Below are the code and all the weights of a small trained network. Each question names an input and a class and asks about switching units off, where a switched-off unit gives its printed mean instead of its output.

import numpy as np


def w(rows, s, z=0):
    codes = np.array(rows[::2]) - 128.0
    scale = np.full(codes.shape[1], s)
    scale[-1] = z or s
    return codes * scale


def f(y):
    return np.maximum(y, 0)


def log_softmax(a):
    a = a - a.max(-1, keepdims=True)
    return a - np.log(np.exp(a).sum(-1, keepdims=True))


def net(x, mask):
    res = np.array(x, float).reshape(1, 4) / 4 @ E
    y = f(res @ A[0][:, :-1].T + A[0][:, -1])
    res = res + np.where(mask, y, B[0][:, -1]) @ B[0][:, :-1]
    return log_softmax(res[-1] @ U[:, :-1].T + U[:, -1])


A, B = {}, {}
E = w([
[57,95,199,79,100,105],'x0',
[92,2,120,160,105,62],'x1',
[195,108,161,171,60,179],'x2',
[164,75,194,236,229,117],'x3',
],0.0099)
A[0] = w([
[35,112,171,122,129,89,114],'neuron 1',
[116,153,213,185,183,151,131],'neuron 2',
[106,108,107,83,69,90,190],'neuron 3',
[197,132,97,164,133,144,254],'neuron 4',
[155,94,121,70,89,172,160],'neuron 5',
[166,136,140,123,90,220,240],'neuron 6',
[65,150,126,109,174,150,231],'neuron 7',
[155,147,22,149,193,90,214],'neuron 8',
[120,167,158,108,110,172,89],'neuron 9',
[100,151,112,75,81,60,176],'neuron 10',
[153,230,149,101,183,184,253],'neuron 11',
[117,32,181,210,207,138,226],'neuron 12',
[156,136,137,62,118,171,121],'neuron 13',
[186,116,107,107,95,169,187],'neuron 14',
[100,106,97,73,58,89,197],'neuron 15',
[7,108,69,96,89,106,194],'neuron 16',
[135,127,95,169,196,90,224],'neuron 17',
[123,198,169,101,97,166,82],'neuron 18',
[212,81,167,158,85,169,187],'neuron 19',
[102,167,97,71,157,67,122],'neuron 20',
],0.012,0.0034)
B[0] = w([
[68,120,172,75,54,91,191],'neuron 1',
[88,101,178,66,174,114,194],'neuron 2',
[150,109,175,196,215,151,201],'neuron 3',
[112,128,108,111,57,147,199],'neuron 4',
[152,137,118,187,158,144,179],'neuron 5',
[146,167,137,177,73,155,205],'neuron 6',
[104,108,156,69,68,173,177],'neuron 7',
[199,170,124,70,103,173,197],'neuron 8',
[159,173,109,92,118,144,169],'neuron 9',
[141,98,159,146,128,157,204],'neuron 10',
[161,138,188,2,134,139,236],'neuron 11',
[130,151,152,88,98,121,250],'neuron 12',
[150,179,120,123,130,135,175],'neuron 13',
[151,184,79,229,128,126,180],'neuron 14',
[144,98,160,152,216,209,216],'neuron 15',
[109,56,186,76,179,177,226],'neuron 16',
[116,143,154,124,63,172,188],'neuron 17',
[142,167,103,97,106,143,189],'neuron 18',
[54,109,176,168,62,112,209],'neuron 19',
[112,115,172,91,159,122,183],'neuron 20',
],0.0081,0.014)
U = w([
[199,143,90,178,253,175,140],'0',
[120,137,152,180,147,94,61],'1',
[139,117,100,208,114,162,105],'2',
[99,160,79,125,216,73,59],'3',
[109,84,223,79,167,151,187],'4',
[188,178,104,103,119,176,175],'5',
[146,92,92,123,180,78,1],'6',
],0.012,0.0027)

Each question gives the input, the list of numbers given to net, and the class t.
The units are the neurons (one row each of A and B). Each row of codes is followed by its name. A weight is (code - 128) times the scale printed after its matrix; where a second scale follows, it is the last column's (A, B and U).
mask holds one flag per neuron, in row order. A switched-off neuron (its flag False) gives its mean, the last column of its row in B, instead of its output. The means were averaged over made-up inputs and are rounded, as every weight is.
A unit's drop is (log p(t) with every unit on - log p(t) with that unit switched off) / (log p(t) with every unit on - log p(t) with every unit switched off).
unit that matters most: the unit with the biggest drop
k most important neurons: the k neurons with the biggest drops, biggest first
drop when u is switched off: that unit's drop, to one decimal
input [-8,4,-1,2], class 5: unit that matters most -> neuron 8
input [-6,-5,-8,-8], class 4: 2 most important neurons -> neuron 20; neuron 16
input [-6,-1,-5,5], class 5: 2 most important neurons -> neuron 8; neuron 16
input [1,7,7,-1], class 2: 2 most important neurons -> neuron 11; neuron 2
input [-7,0,6,6], class 2: 2 most important neurons -> neuron 19; neuron 16
input [-6,-4,0,5], class 5: 2 most important neurons -> neuron 16; neuron 8
input [-8,5,-5,7], class 5: 2 most important neurons -> neuron 8; neuron 16
input [6,2,8,-2], class 2: drop when neuron 11 is switched off -> 0.2
input [-8,-3,5,6], class 5: drop when neuron 16 is switched off -> 0.2
input [-4,-1,4,0], class 5: drop when neuron 12 is switched off -> -0.2
